Here is a tiny trained network, its code and every weight. The questions are about switching its units off for an input and a class, where a switched-off unit gives its printed mean instead of its output.

import numpy as np


def w(rows, s, z=0):
    codes = np.array(rows[::2]) - 128.0
    scale = np.full(codes.shape[1], s)
    scale[-1] = z or s
    return codes * scale


def f(y):
    return y / 2 * (1 + np.tanh(0.7978845608 * (y + 0.044715 * y**3)))


def log_softmax(a):
    a = a - a.max(-1, keepdims=True)
    return a - np.log(np.exp(a).sum(-1, keepdims=True))


def net(x, mask):
    res = np.array(x, float).reshape(1, 5) / 4 @ E
    y = f(res @ A[0][:, :-1].T + A[0][:, -1])
    res = res + np.where(mask, y, B[0][:, -1]) @ B[0][:, :-1]
    return log_softmax(res[-1] @ U[:, :-1].T + U[:, -1])


A, B = {}, {}
E = w([
[201,94,97,64,189,175,123,128,153,141],'x0',
[235,130,191,60,110,98,73,230,55,96],'x1',
[52,152,153,117,82,120,96,115,113,100],'x2',
[187,186,45,132,153,78,12,156,139,83],'x3',
[180,77,101,70,42,98,133,130,248,115],'x4',
],0.012)
A[0] = w([
[104,95,151,76,82,92,210,78,191,171,150],'N0',
[97,187,133,131,198,144,198,145,57,190,223],'N1',
[172,172,206,138,182,98,102,208,75,22,124],'N2',
[119,197,64,115,145,161,92,151,146,92,254],'N3',
[141,164,134,141,145,82,98,119,238,115,136],'N4',
[83,115,107,167,80,129,98,109,185,118,166],'N5',
[142,135,88,77,77,79,164,75,160,123,186],'N6',
[127,196,44,132,154,111,129,140,179,87,217],'N7',
[113,59,162,61,204,158,162,145,92,151,239],'N8',
[201,235,94,203,136,147,46,119,96,61,168],'N9',
[145,75,211,160,87,186,170,93,156,136,227],'N10',
[77,107,92,213,182,196,145,2,155,135,237],'N11',
[152,66,239,109,126,103,85,144,203,70,115],'N12',
[205,87,157,97,35,75,170,182,113,115,94],'N13',
[81,42,177,131,49,194,205,115,139,151,226],'N14',
],0.0091,0.0034)
B[0] = w([
[199,137,90,119,103,239,53,125,64,162,203],'N0',
[62,206,159,19,134,160,232,61,162,97,209],'N1',
[207,188,137,159,166,166,72,160,86,115,220],'N2',
[162,142,99,184,169,2,107,105,151,168,192],'N3',
[67,73,72,217,148,81,80,147,98,56,176],'N4',
[122,98,106,163,93,101,103,107,113,153,179],'N5',
[58,92,53,215,91,73,60,155,106,171,178],'N6',
[87,43,121,131,156,40,150,136,147,139,195],'N7',
[98,209,178,76,57,99,95,143,84,127,193],'N8',
[200,158,95,151,227,126,125,115,165,178,223],'N9',
[169,123,139,71,118,249,41,149,127,120,199],'N10',
[92,163,125,131,108,93,83,114,198,195,253],'N11',
[83,157,161,116,153,121,147,69,206,162,183],'N12',
[76,172,192,48,158,127,178,64,189,181,207],'N13',
[139,193,103,118,97,165,134,153,124,133,231],'N14',
],0.0076,0.017)
U = w([
[107,147,198,92,84,192,156,79,208,199,243],'0',
[210,143,47,168,150,230,24,178,86,232,81],'1',
[148,134,174,160,190,39,125,52,219,171,233],'2',
[131,2,32,183,124,79,128,150,159,128,4],'3',
[164,151,227,79,124,218,186,123,58,34,42],'4',
],0.0063,0.0021)

Each question gives the input, the list of numbers given to net, and the class t.
The units are the neurons (one row each of A and B). Each row of codes is followed by its name. A weight is (code - 128) times the scale printed after its matrix; where a second scale follows, it is the last column's (A, B and U).
mask holds one flag per neuron, in row order. A switched-off neuron (its flag False) gives its mean, the last column of its row in B, instead of its output. The means were averaged over made-up inputs and are rounded, as every weight is.
A unit's drop is (log p(t) with every unit on - log p(t) with that unit switched off) / (log p(t) with every unit on - log p(t) with every unit switched off).
The circuit of an input: a set's keep is (log p(t) with only the set's units on - log p(t) with every unit switched off) / (log p(t) with every unit on - log p(t) with every unit switched off). Starting from the 12 units with the biggest drops (on a tie, the unit counted first), units are removed one at a time, each time the one whose removal leaves the highest keep (on an exact tie, the one counted first), for as long as the keep stays at least 0.8.
units of the circuit, in order: the units of the circuit, biggest drop first
k most important neurons: the k neurons with the biggest drops, biggest first
drop when u is switched off: that unit's drop, to one decimal
input [8,-1,5,-3,3], class 1: 2 most important neurons : N1, N0
input [-4,8,-2,-1,4], class 0: units of the circuit, in order : N13
input [8,8,-5,7,2], class 2: units of the circuit, in order : N13, N0
input [-5,-1,3,-6,2], class 1: units of the circuit, in order : N0, N10
input [2,-5,-4,1,-5], class 2: 3 most important neurons : N10, N0, N14
input [8,8,1,-3,5], class 0: 2 most important neurons : N13, N12
input [4,0,-4,-3,-2], class 0: 3 most important neurons : N2, N4, N0
input [7,-6,7,8,-1], class 2: 4 most important neurons : N3, N9, N11, N0
input [-7,-3,1,8,2], class 3: drop when N13 is switched off : 0.1
input [-2,-5,5,-2,8], class 1: drop when N0 is switched off : 0.2
input [5,3,6,-7,-1], class 4: drop when N11 is switched off : 0.3
input [1,-1,8,-5,4], class 1: drop when N0 is switched off : 0.3
